What can hang from each mark:
Z203: Z543 Z606
Z719: Z631 Z644 Z810
Z219: Z245 Z606 Z631 Z719 Z729
Z543: Z198 Z203 Z245 Z352 Z747
Z245: Z543
Z352: Z203 Z279 Z543 Z747
Z606: Z198 Z245 Z352
Z747: Z644
Z198: Z203 Z606
Z810: Z245 Z644 Z747
Z279: Z747 Z810
Z631: Z198 Z219
Z729: Z719
Z644: Z43

Every row comes from one small tree of marks. The marks that hang from a mark follow it in brackets, in the order of their numbers. Every link used is in the known rows. Which tree was each row made from?
Known rows:
Z203(Z543 Z606(Z198)): [  54  -59   70  -21  -64 -339  -85 -149  237 -125  104   79  -77  156
  160  100   44   10   14 -166  246 -106  168   48   74  -40  -71  -57
  -25  174   88   84  170  -97 -236 -217 -230 -429  -81   25 -154  216
  295  217  205   22  -43 -100]
Z606(Z245 Z352(Z203 Z279 Z543)): [ -17 -381    5 -207 -144 -163    5 -322 -159 -132 -110  132 -173   -5
  127   15  296   72 -132    6 -111  -74   40   53  261 -203   37  -38
  130 -198   16  209  280   92  -10  -27  -35 -102 -288  104  -55  152
 -312  334  360 -292    6 -191]
Z606(Z245 Z352(Z203 Z279 Z543(Z198))): [-101 -352   11 -157 -148 -205    3 -254 -199 -116 -153  130 -202  -76
   89  -24  341   73  -94  -20  -74 -128   16  111  296 -228   69  -26
  148 -194   46  157  308   54  -81  -14  -58 -235 -317  155  -23  153
 -348  401  287 -311  -29 -197]
Z543(Z198 Z203 Z245 Z352 Z747): [-387    2   31   -2  -63   17 -143 -137 -272  -36 -330  234 -254  125
  -88  -70  228  129   87 -249  -22   95 -191  435   65 -336  109  177
  296 -120  -73 -294  -48   84   39  218   51 -607 -243   36  -60  287
 -363  318 -241 -108  -56   40]
Z631(Z198(Z606) Z219(Z729(Z719))): [ 219  318    8   23  231  -78   96  254   33  216  463 -154 -204   26
 -235  100  -30 -220 -185  -26   23 -193  -46   20 -168  258 -139  -39
 -113  167  151  100 -193  -28  -88  -29   -7  301  264 -322  279 -241
  254 -230   28  145   54  -93]
Z631(Z198 Z219(Z245 Z719)): [ 110  406  165  -17  209   73    5  189  -27  136  312 -234 -154  133
 -169  130  -70 -187  -78   70  -43  -80 -142 -231  -68  191 -133   27
  -30   92  107  -75 -204  -56  147   99  -33  394  258 -342  265 -198
  237 -209   13  217   46   91]
Z352(Z279 Z543(Z203 Z747)): [-135 -264   55   -9  -59  -29  -23 -176  -27  107 -178  111 -108   71
  137  -23  122  136  -62   14 -120  -46  -15  201  104  -54  -27  -31
  -20  -49 -165  133  130   39  -12 -188    1 -421 -222  354 -190  210
 -290  309  205 -134   -1  -36]
Z543(Z198 Z203 Z352(Z279(Z747 Z810))): [-277 -195   12  -88  -80 -102  -93  -72 -214  194 -271  161    6  -77
   42  -93  101    5  113  -36 -188  -43 -112  398  174 -129   26  -15
  183 -241 -208   48 -140   33  111   77  -77 -696 -171  303  114   86
 -333  185 -204 -202  -24  -59]
Z729(Z719(Z631 Z644 Z810(Z245 Z747))): [  -5  354 -148  157   63  376  108  129 -104  183  -37 -245  227 -109
 -168    5  -28 -171  124   27  -31  132  -98 -255 -142  158   20   62
  -71  192  -91  -30  -95   81   66 -268  113  726  273 -131 -117 -431
  -11 -533  -29  233  219  160]
Z198(Z203 Z606(Z245(Z543(Z352(Z279))))): [ 145 -209  -32  -59  -77 -316  103 -102  248 -125  257  264  -90  -46
 -156  -96 -181  191 -195  -33   94  -98  175   83   20 -111   81  -37
   12  110  220   35   34  -98  111  219  -53 -389  -38  128  -91  232
 -259   19  212 -210 -104  -89]
Z729(Z719(Z631(Z198 Z219(Z245(Z543) Z606)))): [ 200  482  -73   48  177  267  109  167 -148  209  122 -186  -41  -90
 -142   60  -48 -246  -17   61  -68  -42 -166 -235  -58  296  -84   38
 -142  189   74  -10 -124  -25  -86 -172    4  552  300 -277  209 -316
  155 -208  -72  131   40  111]
Z606(Z198 Z245 Z352(Z279 Z543(Z203) Z747)): [-196 -268   33 -248 -192 -205  146 -316 -306 -352 -326  188 -252  -30
   76 -121  494  113 -106  -35   15 -210  -85   54  335 -268 -120   -1
  166 -290   24  146  437  -13   61 -125 -166 -537 -404  116 -176   64
 -350  440  183 -395    4 -348]
Z719(Z631(Z198) Z810(Z245 Z644 Z747)): [-115  224  -96  313  149  329 -183   32   12  208 -103 -171  408  -35
  -62  -48  -93   36  154  138 -104  180  127  -37 -152   -8   67    0
  133  -69 -198   25 -253  130   31   92  166  559  146 -245  139 -366
  125 -230   42  146   19  -25]
Z352(Z203(Z606(Z198 Z245)) Z279 Z543(Z747)): [-182 -416   63  -53  -62 -252  -12 -288   27   11 -201  186 -275  113
  202   28  383  181 -120  -82  -62  -64   60  167  307 -183   73 -112
   48 -162  -28  169  406   53 -174  -98 -155 -634 -408  523 -163  345
 -364  458  375 -264  -24 -195]
Z631(Z198(Z203 Z606)): [ 119   -7  104   23   86 -310  110   82  331  117  364  152   58   -9
 -191  -35 -172   -4 -183  -48   -8 -117  120   67 -121   93   12   -8
  132  212  134  244 -161  -27 -104  179   22 -153   -2  -49  121   44
   78  104  145  -48 -213 -175]
Z245(Z543(Z198 Z203(Z606) Z747)): [ -82  -79  -82   61  -28  -95  -24   19  -17 -106 -169  151  -75  -63
  106  -14   -7  194   48  -25  108  -34  -35  258   90  -67   53   25
   -9  -51   42 -240   26 -120 -130   25   39 -500 -192  177  -98  189
   -3  239 -150  -85 -118  -20]
Z245(Z543(Z352(Z279))): [  44 -347  -77 -159  -81   64   -2 -136   -9  -61  -66   88   47  -79
  112   49  -86   90    0   74 -102  -53   50  174   16  114  -74 -119
  -91 -129   74  -18  -37  -21   59  -36   55 -105 -144   35   91   13
  -18   94  -40  -48  -45   77]
Z631(Z198(Z203) Z219): [  66  260   60  -36  190 -179   36   66  214  266  398  -69 -102  133
 -154  101 -101  -80 -181  152   -9 -141   -2   46 -146  182 -162  112
   45  308  160  148 -291    5  -10   85  -38  -48  142 -254  376 -120
  134   47   89   52  -67 -182]
Z219(Z245 Z606(Z352(Z747)) Z631 Z719 Z729): [ 340  398   96   77  168  119   72  725 -466 -189  146 -105 -188  -17
 -146 -179   45 -196   53   60 -237  -43 -233 -673  -65  336    5 -171
 -225 -442  -32 -162  151 -160  411  139   -3  722  563  -84 -194  -94
  400 -390 -423  204  193  384]
Z245(Z543(Z198 Z203(Z606))): [  22 -141  -89   71  -53  -75  -74   19   46  -70  -45   88   -7  -76
  129   -2  -69  110   61    5   69  -98   33  200  107  -16   33    9
  -89  -11   75 -119  -24 -182 -146    6    9 -373  -87   99   31  140
   39  238  -96  -93 -159  -15]
Z219(Z245(Z543) Z719(Z644)): [ 186   37   79  -20  -19  203   81  214  -17 -235  102 -144   31    2
  -66   28 -165  -70   46   32  -12   72 -160 -406   45  160   48  -46
 -226    5   69 -271    4 -183  296   64   39  538  229  -30 -202  -91
  118 -473 -112  230  131  425]
Z279(Z747(Z644(Z43)) Z810): [ 143 -168  107 -317   -8  159   67  -64  231  401  -39 -161  367   -4
  362  150 -299 -113   51  188   59  298  -41   53  -43   57  -91   77
 -205   40 -289  266 -221  150   85  -50 -176   12   25  509  262  -16
  118 -254 -133   -5  180  -25]
Z543(Z198(Z203 Z606) Z245 Z352(Z279 Z747)): [-286 -265  115  -39 -112  -86   45 -153 -137   34  -55  308 -254   20
 -147 -259  237  119  -58 -178  -64 -144  -22  321   79 -191   80 -102
  178 -107  118  -40   72   75  107  164 -210 -711 -174  309  -52  284
 -491  308  -31 -260  -96  -29]
Z245(Z543(Z203 Z352 Z747)): [ -38 -191 -131  -94  -38   -8  -60 -140  -42 -136 -197  210  -36   36
   92   50  -28  184   14   33  -58   81  -22  277   39  -10   -1   19
   30 -126   -5 -162  -72  -24   81   94  133 -300 -213   25  -96  110
  -43  119 -126  -61  -38   27]
Z543(Z245 Z352(Z279) Z747): [-249 -192  105 -210  -83  181   15 -270 -226  -15 -233  153 -170  120
  -14   -7  138  115  -30 -182 -103  104 -137  254  -63 -180  -30  -27
  200 -188  -68 -157   17  255  176   31   30 -240 -235   60  -43  217
 -314  150  -50  -40   60  114]
Z606(Z198 Z245(Z543(Z203)) Z352(Z747(Z644))): [ -46 -269 -112 -262 -157 -176  177 -256 -167 -467 -313  153 -177   -1
  123  -29  286  125  -80   60  141  -70  -85   63  286 -193  -77   41
   48 -220  129   -7  318  -82   82   13 -113 -354 -334   60  -48  -31
 -115  246  -52 -349    1 -349]
Z543(Z198 Z245 Z352): [-181  -87   98  -87  -89  123  -92 -109 -141   66  -84   51  -93  -15
  -78  -30  102  -21   98 -219    2  -10  -65  270  -23 -142   34   79
  122  -35   85 -132  -53   62  -57   92  -42 -207 -108  -69  203  131
 -172  229 -141  -17  -72  117]
Z631(Z198(Z203(Z606(Z352(Z543(Z245)))))): [  72  -50  108  -10   48 -206  -40  -55  219   11  234  170  -30  100
  -50    4   61    1 -126  -48  -95 -142   83  128  -28   41   36  -35
  229  163   89  216  -90   25 -154   99  -42 -114  -68  -99   52  110
   29  334  197  -92 -203 -144]
Z219(Z606 Z719(Z631 Z810(Z644)) Z729): [ 241  298 -106  171  158  155   50  729 -265  117  228 -248  139   23
 -190 -200 -165 -214   85   23  -94   87  -69 -423 -217  250  -96 -150
 -390 -131  -44    1 -186  -74  179   -4   56  839  621 -106   77 -275
  357 -577 -255  133  155  341]
Z219(Z245 Z606 Z631(Z198) Z719(Z644)): [ 245  473  235  183  177  142   22  540  -84 -230  239 -149  -42    4
 -320  -70  -94 -205    8  123 -226    8 -185 -665  -28  311   45   17
 -115   -4   12 -162   32 -177  249  302  197  800  479 -136  -11 -178
  186 -393 -246  352    9  510]
Z719(Z631 Z644 Z810(Z245(Z543) Z747)): [ -37  187 -174  202   47  370  -37   23  -19  -50 -141 -177  363  -92
 -143  -21  -37   55  203  187  -50   80   36 -111  -95  -33   62   18
  -28   10 -117 -165 -218   64  180  -10  230  695  114 -128 -158 -349
   -3 -475  -67  210  178  223]
Z810(Z245(Z543(Z198)) Z644(Z43)): [-121 -353 -111  215 -131  166 -274  -99  342    9  -88 -227  310  -96
  356   45 -386   14   58  147  142  302  264  -31  -81  -47  144   88
 -214   90 -101  -70   56  -67 -222  171  119   48  -32  -90  215  -17
    2  -88  -90  116 -136  -58]
Z203(Z543(Z352(Z279)) Z606(Z198)): [ -64 -239   30  -68 -109 -354 -139 -254  123 -184   -5  180 -141  172
  129   88  161   30   25 -177   90 -150  163  187  143  -61  -50 -191
   84   28   48   89  176  -28 -151 -188 -211 -575 -186   66 -179  229
   99  271  184  -50  -44  -67]
Z719(Z631(Z198 Z219(Z606 Z729)) Z810(Z245)): [  74  584  -69  150  257  227  -84  267  -93  197  126 -296   75    8
 -282  -45  -33 -186   97  155 -140  -95   38 -149 -184   10 -109  -26
  -54  -21    1  -56 -356   18   81   94   83  704  333 -435  155 -356
  194 -335  -77  157  108   93]
Z279(Z810(Z245 Z747(Z644(Z43)))): [  78 -125   21  -24  -14  168  -81 -235  383  216 -163 -163  335  -75
  341  106 -364  -20  113  168    6  262  124    5 -153   17  102   79
  -78  -45 -268   60  -55  100  126   68 -158  163   25  256  213  -10
   31 -262   18  136  120 -106]
Z810(Z245 Z644(Z43) Z747): [-152 -365 -117  315  -50  220 -322 -266  329  191 -101 -242  481   51
  452   98 -384   77   90  118  118  427  297  -58 -240   29  240  108
  -94  -25 -359   13   34  139  -73  133  125  203  -10  -97  278   -5
   60 -212   17  184  -46 -191]
Z203(Z606(Z245(Z543) Z352(Z747))): [  79 -158  -14 -141 -112  -86   67 -221  -67 -273  -34  140  -80    1
  145    2  147  132  -37  -66  108  -36   63   15  114  -82   32 -172
  117 -160   87  -49  155   75  -78  -93  -75 -160 -180   29 -156  186
   21  177  166 -175  -68  -97]
Z198(Z203(Z543(Z245 Z747)) Z606(Z352)): [ 125  -87   49  -35  -63 -391   19 -156  187 -161  259  389 -179  132
  -99 -111  -19  101 -191 -160  155  -80  128  163  -24 -229   71   57
  154  216  133   27   79  -16   44  151 -135 -369  -75   48 -445  315
  -49  140  208 -130  -36 -165]
Z203(Z606(Z352(Z543(Z245)))): [ 145 -168   56  -54  -90  -10  -60 -208   37  -92   90  114  -28   67
  132   48  117  -18    0 -183   46  -58   80  105   24  -93   54 -101
  101  -15   -5   58   85   87 -214 -165  -59  -22 -133    3 -210  215
   71  245  195  -66  -97  -50]
Z729(Z719(Z631(Z198) Z644(Z43) Z810(Z747))): [ -74  325 -155  141   80  288  139  304  -94  195  113 -250  289  -85
 -206  111  -28 -190   99   70  -40   98 -157 -292 -125  222  -95   93
  -69  303 -104  155 -229  102  -68 -279  251  644  275 -137   29 -395
   64 -404  -81  203   97  204]
Z606(Z198(Z203) Z245(Z543(Z352(Z747)))): [ -64 -125  -48 -240 -101 -261  139 -143   56 -283  -95  155 -135  -48
  -41  -39   84  199  -90   21  150  -96   18   22  138  -96  -91   91
   26  -29  272  -32  199 -160  115  124 -152 -535 -196   -7  103   54
 -169  186   21 -233  -37 -186]

Write each row's tree:
[ 249  315 -126  110  167  162   70  379 -114  174  149 -241   76  -53
 -134 -136 -107 -284   82  -34 -117  -16  -18 -267 -247  262   23  -82
 -335  -44  -52  -32  -78  -48   18  -87   -8  721  442 -195   35 -208
  209 -482 -187  111  154  170]	Z219(Z606 Z729(Z719(Z631 Z810(Z245))))
[  46 -227 -134  -11  -26  -71   11  -96  145 -162 -161  123  -51   96
  191   88  -71  165   -9   43  109   65   -8  220   84  -24   31   -2
 -111   -3    9 -130   43  -95  -60  -10   25 -350 -184  241  -96  137
   51  127 -117  -98  -58  -90]	Z245(Z543(Z203(Z606(Z198)) Z747(Z644)))
[ -10 -105   39  124  -42 -105 -158  -76  122  104  -12   73  -54   27
  102   -1  109   45   61  -87   37  -82   88  223  123  -46   91   39
  -37  113  -27   96   69 -105 -293 -120  -62 -382 -124  213  -96  217
  -76  362  167  -85 -135  -30]	Z352(Z543(Z198 Z203(Z606)))
[ -50  -47    0   35  -31   72  -70 -127  126   -8 -241  -72   40 -153
  157  -37 -157   74   50   16   84   56  133   85  -92  -61  122   17
  -24  -89   48 -258  121  -64  -38  115  -31  -34 -180  -48    5   13
   -3    8  -84   89  -16  -76]	Z810(Z245(Z543(Z198 Z747)))
[ -87  107 -115   70   -7  255  136  160   33  168  159 -261  275  -17
  -86  114 -107 -174   96   10   51  168 -108 -262 -168  194  -62  155
 -194  317 -115   56  -92   65    9 -303  183  489  234   -8 -113 -259
  -10 -503  -23  217  165  185]	Z729(Z719(Z644(Z43) Z810(Z747)))
[ 207  367 -117   25  108  117  170  248  -92   34  201 -255   21  -26
 -256   46  -55 -149  -26  157   52  -28 -138 -236  -98  159 -105   28
 -223  204   40   -5 -278   69    0  -95  160  604  336 -240  254 -258
  133 -444 -159  159  145  241]	Z719(Z631(Z219(Z606(Z245) Z729)) Z644)
[ -75 -136   42  -25 -155 -386 -124 -215  -40 -285  -20  150 -227   39
  116    9  227   88    5 -145  176 -203  134  142  233 -203   63 -172
  172   20   89  -21  260  -13 -207 -155 -197 -461 -171   54 -206  292
  -12  354  273 -149  -55  -70]	Z203(Z543(Z198) Z606(Z245 Z352(Z279)))
[ -73  273  -46  214  104  289 -112  126   55  178  -24 -201  331  -58
 -148  -59 -138  -65  106  120  -98  168  107 -111 -116  -54  -24   -4
   87   45  -87   76 -283   77  -31   71  171  542  190 -278   95 -368
  115 -231   38  132  -10   42]	Z719(Z631(Z198) Z810(Z245 Z644))
[  61 -154  -37   -6  -23  118  -67 -216  245  -15 -213  -96   70  -30
  229   40 -230   61   10   85   60  153  168   59 -114   -8  129  -23
  -97  -44    9 -180   94  -17   22   94  -20  136 -146    2    2   -4
   33  -94  -31   93   32  -85]	Z810(Z245(Z543(Z747(Z644))))
[ 151  346  197  104  149    5  -22  281  129   11  236   -7  -33  -26
 -165   74 -135    2   -1   89 -136  -40  -62 -331  -15  178   41   37
  124   35   41   12  -58 -118   99  167   82   76  256  -88    2   43
  216   45  -74  204  -78  172]	Z219(Z245 Z631(Z198(Z203(Z606))))
[-265   89   -2  147   -7 -234   19   95  -54   70 -176  139 -109   10
   -2  -51   55  132   74 -189  159   36 -105  246   46 -174  115   72
  174  -10  -86 -185    1   -3 -191  -16   26 -740 -178  251 -143  282
  -73  243 -165  -90 -129 -108]	Z543(Z198 Z203(Z606) Z747)
[ 110  239  142   -8   64  -57  122  270  -81   -8  145   59  -58 -152
 -160   13    5   44 -120   81  -38  -53  -19 -191  -34  131 -152   24
  147  -40  112  213   34   14  -11   42  161   56   87  -58  139 -100
  196  179  -15   90  -89  -22]	Z219(Z631(Z198(Z606(Z245 Z352(Z747)))))
[ -72 -258   48 -289 -117 -130  229  -72 -281  -29 -131   65   59 -130
   79  -46  176 -106  -47 -111   40 -197 -140   70   68 -109 -195    1
  104 -260  -57  165  164   47   26 -193  -89 -304 -295   32   -3 -110
   33  197 -166 -204    6 -337]	Z606(Z198 Z352(Z279(Z747)))
[ -62  367 -120  121   42  296  103  282  -13  144   82 -308  231 -108
 -219   79  -78 -271   81   63  -56  114  -91 -351 -114  128  -74   74
  -68  335  -48  121 -193   56  -85 -208  225  703  275 -230  -35 -410
    0 -443  -68  226   91  206]	Z729(Z719(Z631(Z198) Z644(Z43) Z810(Z245)))
[ -31   33  147 -107  -35  -47  -92 -211   69  -24  -15   63 -141  215
  135   63    9   89  -38  -96  160   86   34   89  -49  -99  -85  114
  -12  180   28  -60   76   50    5  -77 -124 -137  -48  -27 -132  241
  130  150  173  101  107   76]	Z203(Z543(Z245 Z747))
